[  3  30 -70 -95 -32 -53 -31  32   0] = Z76
[ -70   44  -17  -22  -62   -4  -44 -115  -10] = Z869
[29  6  2 25 20 11 22 32 12] = Z812
chg Z812: [29  6  2 25 20 11 21 32 12] | 6, [22]
chg Z76: [  3  30 -70 -95 -32 -53 -32  32   0] | 6, [-31]
where: [0] | Z76, 8
where: [29] | Z812, 0
chg Z76: [  3  30 -70 -95 -32 -52 -31  32   0] | 5, [-53]
where: [44] | Z869, 1

[ 22  15   9   3 -22  59 -19  -1] = Z675
[ 19  19  25  50 -21  10   5  11] = Z24
[-55 -27 -34  91 -23  30   9  -8] = Z946
[-15  23 -23 -20  16 -38  -8  23] = Z322
[-44  10  -4  18  -4  -8  -3  -4] = Z892
[-39 -19   9  27   8  -1  -5 -18] = Z906
[-24  15   9  10 -22  -7 -19  43] = Z665
where: [-34] | Z946, 2
where: [-3] | Z892, 6
chg Z24: [ 19  20  25  50 -21  10   5  11] | 1, [19]
where: [11] | Z24, 7
where: [50] | Z24, 3
where: [25] | Z24, 2
where: [8] | Z906, 4

[-111   43  113  -37 -116   33] = Z247
[-75  27  73 114 -66  46] = Z540
[-37 -60 -51 -15  29  57] = Z98
[ -68  -11   85 -123   97  -27] = Z38
[-11 106  61 -76 -96  30] = Z885
where: [113] | Z247, 2
where: [29] | Z98, 4

[ 32 -62  38 -25] : Z855
[-12  -6  -8  -9] : Z791
[ 26 -11 -14 -53] : Z296
[-26 -13 -35 -49] : Z933
[  11 -102   23  -38] : Z560
[ -7 -15 -13 -28] : Z648
[-28 -20 -29 -45] : Z303
[ 25 -73  30 -54] : Z46
[ -2  54 -18 -18] : Z876
[-23 -95  20 -10] : Z647
chg Z876: [ -2  54 -18 -17] | 3, [-18]
where: [-10] | Z647, 3
chg Z303: [-28 -19 -29 -45] | 1, [-20]
where: [-2] | Z876, 0
where: [-25] | Z855, 3
where: [-7] | Z648, 0

[ -1   0  -8  15 -22] : Z223
[-13 -54 -12  63 -11] : Z640
[-104   21  -37   35   73] : Z819
[ -6 -34 -21   0  28] : Z629
[-72  34 -55  37  71] : Z391
[-17 -22 -49   2  39] : Z837
[-17 -29 -44   5  40] : Z277
[-111   23  -43   33   76] : Z119
chg Z391: [-72  34 -56  37  71] | 2, [-55]
where: [21] | Z819, 1
chg Z819: [-104   21  -37   34   73] | 3, [35]
chg Z223: [ -1  -1  -8  15 -22] | 1, [0]
chg Z223: [ -1   0  -9  15 -22] | 2, [-8]

[ 41  54 -40 -55  37  51 -39] : Z696
[  63   72 -105  -37  116  -11 -108] : Z722
[-38  50  10 -62  10  45 -36] : Z82
[-11  16  47  55  45   5 -12] : Z181
[-42   3  43 -43  37  14 -38] : Z690
[-38  50  10 -56 -30  17  56] : Z183
chg Z82: [-38  50  10 -62  10  46 -36] | 5, [45]
chg Z82: [-38  50  10 -62   9  45 -36] | 4, [10]
chg Z183: [-38  50  10 -56 -31  17  56] | 4, [-30]

[  0 -99  -4   3   2   2  -6]  Z157
[   1 -112   -6    0    3    2   -6]  Z80
[ 2 -6 -6 -1  5  1  0]  Z796
[ -4 -37 -50  -2   4   0 -12]  Z641
[-3 65  1 -8 -4 -2 14]  Z958
[  1  -4  -2   0   2   0 -12]  Z425
[ 3 -5 93 -7  2 -1 -4]  Z228
[ -4 -54 -39   1   5   2 -17]  Z120
[ 2 -6 -6 -1  5  1 -6]  Z272
chg Z272: [ 2 -6 -6 -1  5  2 -6] | 5, [1]
chg Z272: [ 2 -6 -6 -1  5  0 -6] | 5, [1]
where: [4] | Z641, 4
chg Z157: [  0 -99  -4   3   2   1  -6] | 5, [2]

[-18 -19  15  21  -9 -13 -12  34  30  15  -7 -40 -17  25  13  82  31  -3
   9  21  41  -9  -8  12 -14 -12 -10  -5  24 -21 -11  24   6  -4  31  49
 -11 -14  -6] = Z171
[ -6 -36   5 -46  42 -21   8  26 -16  25 -43  -1 -45 -14  36  63 -48 -47
  -1 -24  20  26 -22 -13  -9 -16 -24 -43  21  31 -48 -18 -24 -52  52  33
  15  20  38] = Z473
[  0 -22   1 -46  32 -12  19  14 -19  21 -37  11 -27 -21  25  29 -52 -43
  -1 -26   1  24 -18 -16  -6 -15 -16 -31   7  34 -33 -16 -24 -36  40  17
  16  25  28] = Z431
[-14 -42  12  23 -20 -26 -60  29   8  -2  -2 -42 -62  34  32 104  43  13
 -10  15  70  -1   0  24   0  15 -27 -34  48 -33 -38  12  14 -58   4  42
  -6 -36  37] = Z70
[-18 -51   8  33  63 -31 -97  18  -5 -20  12 -43 -88  42  39 106  62  34
 -26  14  86   0  11  35  14  40 -34 -47  63 -49 -50  35  25 -89 -28  30
  -6 -57  62] = Z715
where: [48] | Z70, 28
chg Z431: [  0 -22   1 -46  32 -12  19  14 -19  21 -37  11 -27 -21  25  29 -52 -42
  -1 -26   1  24 -18 -16  -6 -15 -16 -31   7  34 -33 -16 -24 -36  40  17
  16  25  28] | 17, [-43]
where: [82] | Z171, 15
chg Z70: [-14 -42  12  23 -20 -26 -60  29   8  -2  -2 -42 -62  34  32 103  43  13
 -10  15  70  -1   0  24   0  15 -27 -34  48 -33 -38  12  14 -58   4  42
  -6 -36  37] | 15, [104]
where: [-8] | Z171, 22
chg Z70: [-14 -42  12  23 -20 -26 -60  29   8  -2  -2 -42 -62  34  32 104  43  13
 -10  15  69  -1   0  24   0  15 -27 -34  48 -33 -38  12  14 -58   4  42
  -6 -36  37] | 20, [70]
chg Z715: [-18 -51   8  33  63 -31 -97  18  -5 -20  12 -43 -88  42  39 106  62  34
 -26  14  86   1  11  35  14  40 -34 -47  63 -49 -50  35  25 -89 -28  30
  -6 -57  62] | 21, [0]

[-47 -20 -18  51  81 -21 -44 -15] : Z620
[ 19  66  18 -36 -48  18  13 -83] : Z667
[-25 -47 -18  51  81 -21 -44 -15] : Z304
chg Z304: [-25 -47 -18  51  81 -20 -44 -15] | 5, [-21]
where: [-48] | Z667, 4
where: [66] | Z667, 1

[ 21   8 -21   0   7  18   3   6   5  21 -12  -8  -7  -8   4   0   6 -26
  -1   9   9 -34   0   5   7  -7   6  19  30   7 -23 -29 -29 -13  31   4
  -6   5  24  24   5 -39   4  -6] -> Z753
[ 12   1  -3   3   4   7   3   4   0  10   5   8   9   3   5  -4  10  -2
   8   3   5  -1 -11   5  11  10  -4   9  14  11   8  23 107  -5   8  -4
   5  11   6   6   1   0  -3   7] -> Z527
[ 20  16 -35  21   8  19   4  26   0  22 -20 -14 -14 -13  -3  -2  27 -34
  20   3   5 -38 -10   0  31 -17  15  14  18  31   5 -38  62 -10  25   8
 -17  24  25  27   0 -47   2 -12] -> Z681
chg Z527: [ 12   1  -3   3   4   6   3   4   0  10   5   8   9   3   5  -4  10  -2
   8   3   5  -1 -11   5  11  10  -4   9  14  11   8  23 107  -5   8  -4
   5  11   6   6   1   0  -3   7] | 5, [7]
where: [22] | Z681, 9
where: [-35] | Z681, 2
chg Z681: [ 20  16 -35  21   8  19   4  26   0  22 -20 -14 -14 -13  -3  -2  27 -34
  20   3   5 -38 -10   1  31 -17  15  14  18  31   5 -38  62 -10  25   8
 -17  24  25  27   0 -47   2 -12] | 23, [0]
chg Z753: [ 21   8 -21   0   8  18   3   6   5  21 -12  -8  -7  -8   4   0   6 -26
  -1   9   9 -34   0   5   7  -7   6  19  30   7 -23 -29 -29 -13  31   4
  -6   5  24  24   5 -39   4  -6] | 4, [7]
where: [26] | Z681, 7

[-88   8 -45  92]  Z92
[-46  91 -14  13]  Z123
[-14 -33  22 -77]  Z17
[ 19  21 -88  59]  Z364
[ 81 -24 -14   9]  Z770
[  9 -51  55 -91]  Z614
where: [-51] | Z614, 1
chg Z364: [ 20  21 -88  59] | 0, [19]
chg Z17: [-14 -33  22 -78] | 3, [-77]
chg Z614: [ 10 -51  55 -91] | 0, [9]
where: [-46] | Z123, 0
chg Z770: [ 81 -24 -15   9] | 2, [-14]

[-24  15  11   6  -5  14   4   4  -1  -6   0   5   8  15  -5  -8  -3  -1
   7 -13  15  -5   7   2   9   8   5   5   6 -31 -70   4  29  10  -3   1
   4   6]  Z359
[-22  14  -4  18   1  17  -1  16  -9  -8  -9  -6  18  -8  12 -11  17   9
   2 -18 -16   4  27 -16  16  19  17  31  14 -17 115  -7  18  11  -9  24
  21  14]  Z125
[-22  14  -4  15   1  17  -1  16  -9  -8  -9  -6  18  18  12 -11  17   9
   2 -18 -16   4  12 -16  16  19  17  31  14 -17 115  -7  18   7  -9  24
  21  14]  Z711
q: [-22  14  -4  18   1  17  -1  16  -9  -8  -9  -6  18  -8  12 -11  17   9
   2 -18 -16   4  27 -16  16  19  17  31  14 -17 115  -7  18  11  -9  24
  21  14] | Z125
where: [-31] | Z359, 29
q: [-22  14  -4  15   1  17  -1  16  -9  -8  -9  -6  18  18  12 -11  17   9
   2 -18 -16   4  12 -16  16  19  17  31  14 -17 115  -7  18   7  -9  24
  21  14] | Z711
chg Z711: [-22  14  -4  14   1  17  -1  16  -9  -8  -9  -6  18  18  12 -11  17   9
   2 -18 -16   4  12 -16  16  19  17  31  14 -17 115  -7  18   7  -9  24
  21  14] | 3, [15]

[ -2  -4  -4 -35  -9  16   4   0  17  26  31 -11   9  17   4  -6   2  35
 -19  -1  34 -10  19   6  38 -39   3  39 -28   2 -30  -8  12  10  25  -4
 -31  -8  -7 -26   2 -14 -35 -42   7] = Z482
[ 22  14 -28   9  -6  23  36 -11  -2  26   1  -7 -17  -2  31  38  -6 -14
 -25  14  10  -2  -1   0 -42   0  24 -18  26   4  26 -20  14  21  -5   9
 -19 -19 -22  15  -5 -11   7 -47  16] = Z542
[ 17  12   2   2   0  10   7   4  10  -4  10  18 -27  32  27  -6   3  -3
  -4   7  35  -2  13   3  -3   5 -21 -11  21   8  40  -8   1  17   6  11
  -4  18   3   2  -1  -3   6  22  28] = Z786
[ -4  -3 -10  -1 -14  -4  -4  -1   9  -3  25  21  -8  -2  13 -22  -7  -4
   8  -8  15 -13 -10  12  -5   8 -27   9   7   8  12   2  -6  -6  22 -15
   3  17   3  -1   4  15  16   6  25] = Z964
[-16  -6  -5  -4   0   5 -15  -6  -2  18  36   4  20 -21 -23 -39 -20 -14
  31 -17 -15 -27 -22   8  -7   9 -22  42  -6  -6 -13  13   0 -12  21   3
  26   2   0  14   5  16  15 -46   5] = Z774
[-22  -9   6   5 -36 -22  -5  -2  -2 -12   9  53  -8 -89  37 -13 -40   1
  10  12  12 -13 -37  11 -15  41  29 -38  19  23 -19  -3  11  -6  30 -23
 -34   0   6   2  46  14  17  19 -11] = Z907
[-16  -6  -5  -4   0   5 -15  -6  -2  18  36   4  20 -21 -23 -14   5 -14
  31  43 -15 -27 -22   8  -7   9 -22  42  -6  -6  -7  13  38 -12  21   3
  26   2   0  14   5  16  15 -46   5] = Z53
q: [ -4  -3 -10  -1 -14  -4  -4  -1   9  -3  25  21  -8  -2  13 -22  -7  -4
   8  -8  15 -13 -10  12  -5   8 -27   9   7   8  12   2  -6  -6  22 -15
   3  17   3  -1   4  15  16   6  25] | Z964
where: [-37] | Z907, 22
chg Z542: [ 22  14 -28   9  -6  23  36 -11  -2  26   1  -7 -17  -2  31  38  -6 -14
 -24  14  10  -2  -1   0 -42   0  24 -18  26   4  26 -20  14  21  -5   9
 -19 -19 -22  15  -5 -11   7 -47  16] | 18, [-25]
q: [-16  -6  -5  -4   0   5 -15  -6  -2  18  36   4  20 -21 -23 -14   5 -14
  31  43 -15 -27 -22   8  -7   9 -22  42  -6  -6  -7  13  38 -12  21   3
  26   2   0  14   5  16  15 -46   5] | Z53
chg Z542: [ 22  14 -28   9  -6  23  36 -11  -2  26   1  -7 -16  -2  31  38  -6 -14
 -25  14  10  -2  -1   0 -42   0  24 -18  26   4  26 -20  14  21  -5   9
 -19 -19 -22  15  -5 -11   7 -47  16] | 12, [-17]

[  7 -42  34  60 -58 -43  15] : Z417
[ 42 -34  42  90 -66 -18 -52] : Z843
[-36 -34  42  90 -66 -18  33] : Z736
[-36 -34  42  90 -66 -18 -52] : Z778
where: [-42] | Z417, 1
chg Z778: [-36 -35  42  90 -66 -18 -52] | 1, [-34]
chg Z778: [-36 -34  42  89 -66 -18 -52] | 3, [90]
where: [34] | Z417, 2
chg Z736: [-36 -34  42  90 -66 -17  33] | 5, [-18]
chg Z736: [-36 -35  42  90 -66 -18  33] | 1, [-34]
q: [  7 -42  34  60 -58 -43  15] | Z417

[ 11  33  61  80 106 -71  93  -7  36  43   3  48]  Z115
[-40 -35 -79  30  33 -58  -7  76  61 -52  29 -80]  Z252
[-28  -5  13 -26  -6  -1   6  -6  43  20 -10   3]  Z788
[  3   8 -22  -8 -11 -10  10   4 -10   9   3   5]  Z746
where: [30] | Z252, 3
chg Z252: [-40 -35 -80  30  33 -58  -7  76  61 -52  29 -80] | 2, [-79]
where: [-8] | Z746, 3

[ 21 -69 -33 -31 -71 -74 -19 -36 -72  37  55  45 -11   9   1   9  44  78
 -29  82  49 -24 -35  51 -13 -51  26 -17  -1 -53  40  29  36  18  11 -43
  70   8 -20  46   7   5  19  -3 -15  42  40 -19  15  10  64  37  22 -42
  35  50] -> Z807
[ 28 -46   2 -15 -42 -34 -12 -47 -58  18  26  -7 -11  37 -10  40  29  28
 -22  32   7 -40 -21  73  19 -27  52 -29  32 -72 -12  58  11 -25  32 -16
  47  31 -15   2  25  15  57   3  -1   8 -10  13  20   1  68  25  -2 -66
  -2  15] -> Z492
[  -2  -80  -33  -25  -63 -101  -29  -56  -94   28   21    2  -52   25
  -13   10    9   48  -36   56   26  -59  -82   47  -40  -62   34  -37
   -3  -57    0   14   -4   -7    4  -54   72  -13  -71    4    2  -14
   -7  -22  -20    2    2  -12    4   -1   41   22    4  -78    4    9] -> Z290
chg Z290: [  -2  -80  -33  -25  -63 -101  -29  -56  -94   28   21    2  -52   25
  -13   10    9   48  -36   56   26  -59  -82   47  -39  -62   34  -37
   -3  -57    0   14   -4   -7    4  -54   72  -13  -71    4    2  -14
   -7  -22  -20    2    2  -12    4   -1   41   22    4  -78    4    9] | 24, [-40]
chg Z807: [ 21 -69 -33 -31 -71 -74 -19 -36 -72  37  55  45 -11   9   1   9  45  78
 -29  82  49 -24 -35  51 -13 -51  26 -17  -1 -53  40  29  36  18  11 -43
  70   8 -20  46   7   5  19  -3 -15  42  40 -19  15  10  64  37  22 -42
  35  50] | 16, [44]

[-21  18  76  21]  Z192
[-33  31  68  51]  Z928
[-11   7  91  34]  Z590
[-21  18  76  22]  Z199
[-39   7  78 -40]  Z368
where: [-40] | Z368, 3
where: [91] | Z590, 2
where: [21] | Z192, 3
chg Z192: [-21  18  77  21] | 2, [76]
chg Z199: [-21  17  76  22] | 1, [18]
chg Z590: [-11   7  92  34] | 2, [91]
chg Z928: [-33  32  68  51] | 1, [31]

[   1 -101   -7   -2    2    1   -3] : Z238
[ -3 -12 -37  -3   1  -1  -2] : Z64
[ 0 65 -5  0  0  0 -4] : Z803
[ 3 86 -7  2  1  1 -4] : Z634
[ -4 -16 -55  -3   3   0 -14] : Z127
[  -6   -3 -105  -10   -3   -5  -11] : Z55
[  1  -1 102   3   1   1  -7] : Z234
[ -14    1  -19   -2    6   -3 -104] : Z462
[ 0  0 28 -5  0 -1  1] : Z143
[  1   0 -83  -5   1  -1   6] : Z880
[ -2  -8 -23  -3   1  -1   0] : Z705
q: [ 3 86 -7  2  1  1 -4] | Z634
where: [-10] | Z55, 3
chg Z803: [ 0 65 -5  0 -1  0 -4] | 4, [0]
chg Z880: [  1   0 -83  -6   1  -1   6] | 3, [-5]
where: [-37] | Z64, 2
where: [-104] | Z462, 6

[-37  78 -19 -25] : Z422
[-39  -2   5 -92] : Z541
[ 16 -18 -14 -96] : Z733
chg Z422: [-37  79 -19 -25] | 1, [78]
where: [-18] | Z733, 1
where: [-92] | Z541, 3

